Below is a small trained network, with its code and all its weights. Each question gives an input and a target symbol and asks what happens when units are switched off, that is, made to give their printed mean instead of their output.

import numpy as np


def w(rows, s, z=0):
    codes = np.array(rows[::2]) - 128.0
    scale = np.full(codes.shape[1], s)
    scale[-1] = z or s
    return codes * scale


def norm(h):
    return h / np.sqrt((h * h).mean(-1, keepdims=True) + 1e-5)


def f(y):
    return y / 2 * (1 + np.tanh(0.7978845608 * (y + 0.044715 * y**3)))


def softmax(a):
    e = np.exp(a - a.max(-1, keepdims=True))
    return e / e.sum(-1, keepdims=True)


def log_softmax(a):
    a = a - a.max(-1, keepdims=True)
    return a - np.log(np.exp(a).sum(-1, keepdims=True))


def net(x, mask):
    ids = ['ΘΦβγζηξστψ'.index(c) for c in x.split()]
    T = len(ids)
    res = E[ids] + P[:T]
    u = 0
    for l in range(3):
        q, k, v = (norm(res) @ M[l].T for M in (Q, K, V))
        z = softmax(np.where(np.tri(T) > 0, q @ k.T / 2**0.5, -1e9)) @ v
        res = res + np.where(mask[u], z, O[l][:, -1]) @ O[l][:, :-1]
        u += 1
        y = f(norm(res) @ A[l][:, :-1].T + A[l][:, -1])
        res = res + np.where(mask[u : u + 4], y, B[l][:, -1]) @ B[l][:, :-1]
        u += 4
    return log_softmax(norm(res)[-1] @ U[:, :-1].T + U[:, -1])


Q, K, V, O, A, B = {}, {}, {}, {}, {}, {}
E = w([
[171,220,164,176,217],'Θ',
[136,116,76,81,183],'Φ',
[161,113,148,138,81],'β',
[147,147,250,120,157],'γ',
[100,229,74,130,152],'ζ',
[113,137,173,129,166],'η',
[96,135,219,122,165],'ξ',
[38,141,173,80,84],'σ',
[121,119,150,148,166],'τ',
[85,92,136,169,166],'ψ',
],0.011)
P = w([
[210,78,254,159,107],'0',
[204,63,202,152,136],'1',
[172,86,165,148,143],'2',
[133,100,127,153,162],'3',
[89,104,79,158,182],'4',
[62,118,45,154,213],'5',
[65,132,76,150,245],'6',
],0.0036)
Q[0] = w([
[53,254,88,164,167],'L0H0',
[206,152,76,141,1],'L0H0',
],0.0074)
K[0] = w([
[1,79,97,100,120],'L0H0',
[136,154,208,189,8],'L0H0',
],0.0076)
V[0] = w([
[61,146,98,42,113],'L0H0',
[254,183,160,104,76],'L0H0',
],0.0054)
O[0] = w([
[171,48,132,2,143,171],'L0H0',
[136,187,133,101,243,2],'L0H0',
],0.0055,0.00091)
A[0] = w([
[146,117,185,144,136,38],'L0N0',
[134,125,104,2,113,233],'L0N1',
[136,132,83,78,110,253],'L0N2',
[136,118,77,134,185,243],'L0N3',
],0.0073,0.0015)
B[0] = w([
[3,114,86,141,136,139],'L0N0',
[171,31,216,135,126,239],'L0N1',
[157,126,184,54,62,186],'L0N2',
[53,140,202,60,126,254],'L0N3',
],0.0047,0.0041)
Q[1] = w([
[5,165,177,99,236],'L1H0',
[121,2,167,130,163],'L1H0',
],0.0087)
K[1] = w([
[38,120,44,56,147],'L1H0',
[254,102,85,66,97],'L1H0',
],0.0082)
V[1] = w([
[100,208,58,193,35],'L1H0',
[252,223,85,31,80],'L1H0',
],0.0032)
O[1] = w([
[1,200,53,209,157,3],'L1H0',
[85,95,150,193,219,123],'L1H0',
],0.008,0.0047)
A[1] = w([
[175,232,61,254,161,217],'L1N0',
[98,206,167,76,79,124],'L1N1',
[236,149,192,236,144,121],'L1N2',
[170,87,154,234,126,3],'L1N3',
],0.0056,0.002)
B[1] = w([
[177,95,136,70,72,249],'L1N0',
[173,98,66,118,192,170],'L1N1',
[101,136,2,126,77,239],'L1N2',
[68,145,104,70,100,98],'L1N3',
],0.0071,0.002)
Q[2] = w([
[67,224,67,164,198],'L2H0',
[140,28,25,135,2],'L2H0',
],0.0045)
K[2] = w([
[37,254,84,102,174],'L2H0',
[138,83,56,199,45],'L2H0',
],0.0063)
V[2] = w([
[88,103,158,78,227],'L2H0',
[54,93,1,20,116],'L2H0',
],0.0029)
O[2] = w([
[157,131,217,126,3,254],'L2H0',
[246,137,222,163,99,82],'L2H0',
],0.0051,0.0012)
A[2] = w([
[161,110,86,93,147,183],'L2N0',
[29,97,159,142,163,3],'L2N1',
[96,132,169,255,116,115],'L2N2',
[142,200,154,132,166,182],'L2N3',
],0.0093,0.002)
B[2] = w([
[148,114,252,218,161,251],'L2N0',
[252,217,100,60,134,126],'L2N1',
[100,254,203,217,156,109],'L2N2',
[49,51,36,124,167,198],'L2N3',
],0.0056,0.0029)
U = w([
[100,146,144,228,80,180],'Θ',
[139,191,103,71,120,6],'Φ',
[149,254,165,153,173,138],'β',
[130,133,113,183,130,74],'γ',
[139,136,118,170,132,4],'ζ',
[156,153,64,135,11,153],'η',
[161,70,202,109,134,195],'ξ',
[34,95,63,138,152,195],'σ',
[188,103,112,255,167,48],'τ',
[152,154,102,129,142,2],'ψ',
],0.0084,0.0034)

Each question gives the input, a string of symbols that net reads in full, and the target symbol t.
The units are the heads (2 rows each of Q, K, V and O) and the neurons (one row each of A and B). Each row of codes is followed by its name. A weight is (code - 128) times the scale printed after its matrix; where a second scale follows, it is the last column's (O, A, B and U).
mask holds one flag per unit, layer by layer, with each layer's heads first. A switched-off unit (its flag False) gives its mean, the last column of its rows in O or B, instead of its output. The means were averaged over made-up inputs and are rounded, as every weight is.
A unit's drop is (log p(t) with every unit on - log p(t) with that unit switched off) / (log p(t) with every unit on - log p(t) with every unit switched off).
The circuit of an input: a set's keep is (log p(t) with only the set's units on - log p(t) with every unit switched off) / (log p(t) with every unit on - log p(t) with every unit switched off). Starting from the 12 units with the biggest drops (on a tie, the unit counted first), units are removed one at a time, each time the one whose removal leaves the highest keep (on an exact tie, the one counted first), for as long as the keep stays at least 0.8.
circuit, biggest first: the units of the circuit, biggest drop first
most important unit: the unit with the biggest drop
top k neurons: the k neurons with the biggest drops, biggest first
k most important neurons of layer l: the k neurons of layer l with the biggest drops, biggest first
drop when u is switched off: that unit's drop, to one decimal
input ζ ζ β τ ψ η, target β: circuit, biggest first -> (L0H0 L1H0 L2N2 L2N1)
input ζ Φ η σ σ ζ, target ξ: circuit, biggest first -> (L0H0 L2N0)
input β Θ β η, target τ: 2 most important neurons of layer 0 -> (L0N3 L0N1)
input γ Φ Φ ζ Φ Θ, target σ: circuit, biggest first -> (L2N3 L1H0 L0N1)
input Φ ζ γ ψ, target β: 2 most important neurons of layer 2 -> (L2N1 L2N2)
input Φ γ β, target η: most important unit -> L1N2
input γ β η, target τ: top 3 neurons -> (L1N1 L0N3 L2N0)
input ζ ζ Θ, target σ: 2 most important neurons of layer 1 -> (L1N0 L1N2)
input η τ Φ ζ γ γ, target β: top 3 neurons -> (L0N1 L2N1 L2N2)
input γ β ψ η ζ, target η: top 2 neurons -> (L1N0 L0N0)
input Φ Φ ζ γ, target β: top 2 neurons -> (L0N0 L0N1)
input γ Θ γ, target σ: top 3 neurons -> (L2N3 L0N1 L1N2)
input η ζ β ξ, target β: top 2 neurons -> (L2N1 L2N2)
input Φ Φ γ β, target η: 2 most important neurons of layer 0 -> (L0N1 L0N3)
input ζ Φ ζ ζ, target σ: most important neuron of layer 2 -> (L2N3)
input Φ Θ Φ ψ Θ, target η: 2 most important neurons of layer 1 -> (L1N2 L1N0)
input σ ψ γ ψ, target Θ: drop when L0N3 is switched off -> 0.2
input ψ γ ψ, target Θ: drop when L2N2 is switched off -> 0.4
input Φ ζ ζ, target σ: drop when L2N3 is switched off -> 0.5
